Below is a small trained network, with its code and all its weights. Each question gives an input and a target symbol and asks what happens when units are switched off, that is, made to give their printed mean instead of their output.

import numpy as np


def w(rows, s, z=0):
    codes = np.array(rows[::2]) - 128.0
    scale = np.full(codes.shape[1], s)
    scale[-1] = z or s
    return codes * scale


def f(y):
    return y / 2 * (1 + np.tanh(0.7978845608 * (y + 0.044715 * y**3)))


def softmax(a):
    e = np.exp(a - a.max(-1, keepdims=True))
    return e / e.sum(-1, keepdims=True)


def log_softmax(a):
    a = a - a.max(-1, keepdims=True)
    return a - np.log(np.exp(a).sum(-1, keepdims=True))


def net(x, mask):
    ids = ['δεζηθσφω'.index(c) for c in x.split()]
    T = len(ids)
    res = E[ids] + P[:T]
    u = 0
    for l in range(3):
        r = res
        for j in range(2):
            rows = slice(3 * j, 3 * j + 3)
            q, k, v = (r @ M[l][rows].T for M in (Q, K, V))
            z = softmax(np.where(np.tri(T) > 0, q @ k.T / 3**0.5, -1e9)) @ v
            o = O[l][rows]
            res = res + np.where(mask[u + j], z, o[:, -1]) @ o[:, :-1]
        u += 2
        y = f(res @ A[l][:, :-1].T + A[l][:, -1])
        res = res + np.where(mask[u : u + 4], y, B[l][:, -1]) @ B[l][:, :-1]
        u += 4
    return log_softmax(res[-1] @ U[:, :-1].T + U[:, -1])


Q, K, V, O, A, B = {}, {}, {}, {}, {}, {}
E = w([
[109,223,202],'δ',
[162,109,202],'ε',
[31,117,180],'ζ',
[138,146,146],'η',
[235,118,102],'θ',
[80,127,73],'σ',
[164,254,68],'φ',
[155,135,149],'ω',
],0.012)
P = w([
[163,70,115],'0',
[132,253,112],'1',
[120,232,138],'2',
[118,232,153],'3',
[117,234,149],'4',
[131,248,157],'5',
],0.0054)
Q[0] = w([
[119,223,151],'0.h0',
[123,131,179],'0.h0',
[126,2,131],'0.h0',
[85,129,115],'0.h1',
[69,119,126],'0.h1',
[163,107,158],'0.h1',
],0.013)
K[0] = w([
[192,5,85],'0.h0',
[126,126,88],'0.h0',
[87,247,128],'0.h0',
[142,141,151],'0.h1',
[169,137,137],'0.h1',
[123,97,117],'0.h1',
],0.012)
V[0] = w([
[69,153,186],'0.h0',
[145,2,161],'0.h0',
[93,106,71],'0.h0',
[190,134,40],'0.h1',
[110,30,104],'0.h1',
[47,53,123],'0.h1',
],0.0076)
O[0] = w([
[95,61,196,97],'0.h0',
[255,119,142,95],'0.h0',
[136,71,86,133],'0.h0',
[80,165,84,129],'0.h1',
[168,107,42,2],'0.h1',
[174,39,76,39],'0.h1',
],0.0064,0.0032)
A[0] = w([
[105,2,55,11],'0.n0',
[51,90,205,170],'0.n1',
[227,41,146,17],'0.n2',
[214,130,204,177],'0.n3',
],0.0064,0.0011)
B[0] = w([
[34,29,10,112],'0.n0',
[66,136,184,249],'0.n1',
[177,228,234,86],'0.n2',
[216,91,252,218],'0.n3',
],0.004,0.0016)
Q[1] = w([
[10,185,23],'1.h0',
[3,87,25],'1.h0',
[64,61,174],'1.h0',
[136,159,237],'1.h1',
[17,232,64],'1.h1',
[178,237,155],'1.h1',
],0.0054)
K[1] = w([
[55,178,92],'1.h0',
[62,145,52],'1.h0',
[101,90,90],'1.h0',
[131,1,88],'1.h1',
[225,87,186],'1.h1',
[100,20,176],'1.h1',
],0.0067)
V[1] = w([
[134,6,48],'1.h0',
[11,118,157],'1.h0',
[29,102,76],'1.h0',
[198,208,45],'1.h1',
[146,117,15],'1.h1',
[69,3,14],'1.h1',
],0.0048)
O[1] = w([
[90,230,155,1],'1.h0',
[3,64,125,155],'1.h0',
[16,129,98,113],'1.h0',
[170,198,79,139],'1.h1',
[128,254,136,99],'1.h1',
[115,219,233,58],'1.h1',
],0.0051,0.004)
A[1] = w([
[153,55,2,152],'1.n0',
[32,105,96,63],'1.n1',
[165,222,138,88],'1.n2',
[179,50,21,249],'1.n3',
],0.005,0.0016)
B[1] = w([
[157,113,77,155],'1.n0',
[142,196,82,223],'1.n1',
[160,167,162,250],'1.n2',
[102,79,2,183],'1.n3',
],0.0065,0.0018)
Q[2] = w([
[170,161,157],'2.h0',
[232,137,150],'2.h0',
[151,254,91],'2.h0',
[227,110,160],'2.h1',
[31,165,73],'2.h1',
[121,133,91],'2.h1',
],0.006)
K[2] = w([
[99,116,178],'2.h0',
[1,136,184],'2.h0',
[190,34,222],'2.h0',
[180,139,72],'2.h1',
[85,122,169],'2.h1',
[139,127,148],'2.h1',
],0.006)
V[2] = w([
[126,170,106],'2.h0',
[73,132,254],'2.h0',
[151,104,53],'2.h0',
[110,209,154],'2.h1',
[179,82,79],'2.h1',
[151,227,42],'2.h1',
],0.0078)
O[2] = w([
[148,80,63,194],'2.h0',
[163,206,115,155],'2.h0',
[93,96,148,78],'2.h0',
[194,137,41,244],'2.h1',
[122,106,254,52],'2.h1',
[189,51,95,255],'2.h1',
],0.0057,0.0029)
A[2] = w([
[120,55,158,156],'2.n0',
[104,211,93,55],'2.n1',
[51,2,107,4],'2.n2',
[85,157,140,147],'2.n3',
],0.0086,0.0024)
B[2] = w([
[32,78,144,165],'2.n0',
[2,84,138,253],'2.n1',
[175,7,203,205],'2.n2',
[66,232,104,176],'2.n3',
],0.0051,0.0038)
U = w([
[91,246,192,62],'δ',
[156,87,208,111],'ε',
[15,139,167,60],'ζ',
[131,136,122,105],'η',
[239,69,68,74],'θ',
[61,66,2,254],'σ',
[151,236,6,177],'φ',
[145,117,128,160],'ω',
],0.0063,0.0016)

Each question gives the input, a string of symbols that net reads in full, and the target symbol t.
The units are the heads (3 rows each of Q, K, V and O) and the neurons (one row each of A and B). Each row of codes is followed by its name. A weight is (code - 128) times the scale printed after its matrix; where a second scale follows, it is the last column's (O, A, B and U).
mask holds one flag per unit, layer by layer, with each layer's heads first. A switched-off unit (its flag False) gives its mean, the last column of its rows in O or B, instead of its output. The means were averaged over made-up inputs and are rounded, as every weight is.
A unit's drop is (log p(t) with every unit on - log p(t) with that unit switched off) / (log p(t) with every unit on - log p(t) with every unit switched off).
The circuit of an input: a set's keep is (log p(t) with only the set's units on - log p(t) with every unit switched off) / (log p(t) with every unit on - log p(t) with every unit switched off). Starting from the 12 units with the biggest drops (on a tie, the unit counted first), units are removed one at a time, each time the one whose removal leaves the highest keep (on an exact tie, the one counted first), for as long as the keep stays at least 0.8.
units of the circuit, in order: the units of the circuit, biggest drop first
top k neurons: the k neurons with the biggest drops, biggest first
heads that matter: for each layer, one digit per head in row order, 1 if its drop is at least 0.15 and else 0, layers parted by /
drop of u: that unit's drop, to one decimal
input φ δ σ σ η ω, target σ: units of the circuit, in order -> [0.h0 1.h0 1.h1 0.h1]
input ε ω ω, target ε: top 2 neurons -> [0.n3 0.n2]
input δ ζ σ, target ζ: units of the circuit, in order -> [2.h1 0.h0 1.h1 1.h0]
input φ σ σ σ φ η, target σ: units of the circuit, in order -> [0.h0 1.h0 2.h1 0.n3]
input σ φ η δ, target φ: units of the circuit, in order -> [2.h1 1.h1 2.h0 0.h1]
input θ θ η, target θ: heads that matter -> 10 / 11 / 01
input ε σ δ ε θ ε, target ε: heads that matter -> 10 / 11 / 01
input σ δ ω, target φ: heads that matter -> 01 / 11 / 11
input δ φ δ, target ζ: top neuron -> [0.n1]
input σ θ ζ, target φ: heads that matter -> 01 / 11 / 01
input δ η η, target ζ: heads that matter -> 11 / 11 / 01
input ε ζ σ ε, target ε: top 2 neurons -> [0.n3 0.n2]
input ε σ δ ζ, target ε: top 2 neurons -> [2.n2 0.n2]
input ε σ σ η, target ε: top 3 neurons -> [0.n3 0.n2 1.n3]
input φ φ ε, target σ: top neuron -> [2.n0]
input δ δ σ ε, target ζ: top 2 neurons -> [2.n0 0.n1]
input ε σ σ σ δ, target ε: top 3 neurons -> [0.n3 0.n2 1.n3]
input σ θ δ σ η, target φ: top 2 neurons -> [0.n0 2.n2]
input δ φ ζ σ ζ, target ζ: drop of 0.h0 -> 0.3
input σ δ ζ, target φ: drop of 2.h1 -> 0.8
input σ θ ω, target φ: drop of 0.n0 -> 0.2
input θ σ σ η σ ε, target θ: top neuron -> [2.n1]
